Each row has two labels, one from each of two sets.
6 2 -4 3 -7 -1 4 -7 3 -6 -5 0 8 2 1 17
nid, gozi
0 -7 -4 -9 -6 6 -13 -13 11 -14 -26 -5 1 -3 0 39
kezu, nenun
11 -6 -14 1 -12 5 -17 4 2 -15 -1 -4 2 0 -1 44
Lanef, gozi
7 -2 -6 -6 -11 3 -8 -3 7 -9 -7 -2 4 1 0 31
Lanef, gozi
4 2 -3 7 0 -1 0 -1 -3 -8 3 -4 -2 3 -1 10
Lanef, gozi
3 -10 -6 -5 -12 0 -4 -2 3 -14 -10 -9 -4 5 -3 33
Lanef, gozi
15 -3 -9 5 -12 0 -8 3 -2 -13 5 -2 3 0 -2 27
nid, gozi
26 -13 -13 -5 -28 7 -28 6 12 -6 -10 -7 2 -2 -5 76
nid, nenun
17 3 -2 11 -3 0 -11 2 3 4 14 3 4 2 -1 14
Lanef, rom
11 -13 -12 -8 -21 2 -22 4 6 -15 -6 -12 -3 -4 -9 61
nid, gozi
2 -1 -11 1 3 6 -11 -3 7 -13 -7 -11 -2 -2 -2 16
kezu, gozi
-7 0 -5 7 3 0 0 -1 -1 -14 -1 -4 -1 2 -1 -8
Lanef, gozi
0 -3 0 -3 -12 -2 0 -13 1 -14 -10 -7 2 -3 0 30
Lanef, gozi
11 -10 -11 -4 -12 6 -16 3 8 -9 -14 1 3 0 -2 55
nid, nenun

Each row has two labels, one from each of two sets.
0 0 -8 -1 11 -14 -5 -4 -5 -11 1 3 -5 1 0 4
Tefab, <16>
6 2 0 -2 0 3 0 -8 2 -2 1 -2 6 -3 -1 7
Gere, <6>
6 -3 0 0 5 -11 1 0 -8 -5 3 7 -3 3 3 1
Tefab, <16>
-12 -5 3 0 7 -17 -3 -5 -8 2 1 -3 7 -3 4 -6
Tefab, <8>
-3 -1 -3 2 4 2 -9 -9 1 -3 4 2 3 -1 2 4
Gere, <8>
2 -5 1 5 2 -7 -1 -7 -7 -1 3 2 -2 2 2 -2
Tefab, <8>
-10 8 -1 1 8 -8 -3 -5 -4 -10 4 1 9 4 0 -2
Gere, <16>
-4 -2 2 0 3 -12 -2 1 -7 -4 -7 -1 -8 3 3 0
Tefab, <16>
3 -5 -10 5 2 -1 -2 3 -1 -9 4 3 -1 -1 -6 1
Tefab, <16>
8 -4 4 -7 0 -3 -3 -5 -14 -4 1 -3 4 1 -3 3
Tefab, <6>
-11 -6 0 4 1 2 -9 -4 -9 -5 -4 3 -2 3 -1 0
Tefab, <8>
-5 4 -4 -2 0 0 -6 -5 5 0 2 -3 1 1 2 0
Gere, <8>
3 -5 3 3 1 -1 0 2 -7 -7 3 3 -4 3 -6 5
Tefab, <7>
6 -3 0 6 4 -5 1 -6 -7 -1 4 0 -1 1 -6 1
Tefab, <8>
2 -6 -2 4 5 -8 -5 -7 -5 -5 1 2 1 2 -4 0
Tefab, <8>
0 -5 -5 2 4 -10 -1 -3 -7 -4 5 5 -7 0 -2 -3
Tefab, <16>
-6 5 -14 -2 6 -16 0 -6 -4 -11 2 1 7 1 1 -2
Gere, <16>
-3 -12 -1 3 5 -5 -4 -4 -10 4 -1 -8 -2 2 1 -4
Tefab, <8>
-4 3 -4 4 5 6 -6 -4 1 -4 -10 0 8 -3 3 1
Gere, <8>
10 -6 -7 22 -8 18 -5 1 -4 0 5 5 -13 1 -7 7
Tefab, <8>
4 1 -4 2 1 -11 -3 -1 -6 -8 -2 15 -8 2 -5 -8
Tefab, <16>
14 -5 2 4 0 -14 -1 -4 -12 -3 3 1 0 1 -6 7
Tefab, <6>
-6 -2 -5 0 1 -2 -3 4 -2 -2 4 14 -5 1 2 -2
Tefab, <16>
-2 1 3 2 2 5 1 -1 2 -1 3 1 1 -1 -4 0
Gere, <7>
7 -3 -1 7 1 -1 -2 0 2 -6 6 -8 -5 3 -4 2
Tefab, <7>
-8 6 -6 -2 4 -15 -5 -6 -7 -11 5 -2 8 0 2 1
Gere, <16>
4 -4 1 1 10 -13 -4 -7 -8 -3 4 -2 5 -1 -2 -4
Tefab, <8>
-5 -1 10 2 2 -5 2 0 -7 -5 -3 4 -2 -3 -4 2
Tefab, <7>
-6 -8 10 1 -1 -2 3 4 -6 -7 -5 4 -10 3 -1 3
Tefab, <7>
7 -6 6 4 3 -5 8 1 -4 -10 3 -4 -1 5 -3 4
Tefab, <7>
-1 2 6 2 3 -1 1 -1 -4 -7 -3 4 -1 2 -2 6
Tefab, <7>
7 0 -3 2 3 -6 -4 -4 -6 -13 6 4 0 0 -4 5
Tefab, <16>
-5 -2 10 1 8 -13 -3 -5 -14 -4 -8 -2 3 7 0 0
Tefab, <13>
-6 4 -3 -5 2 -3 -4 -6 4 -8 0 -2 3 1 4 -1
Gere, <8>
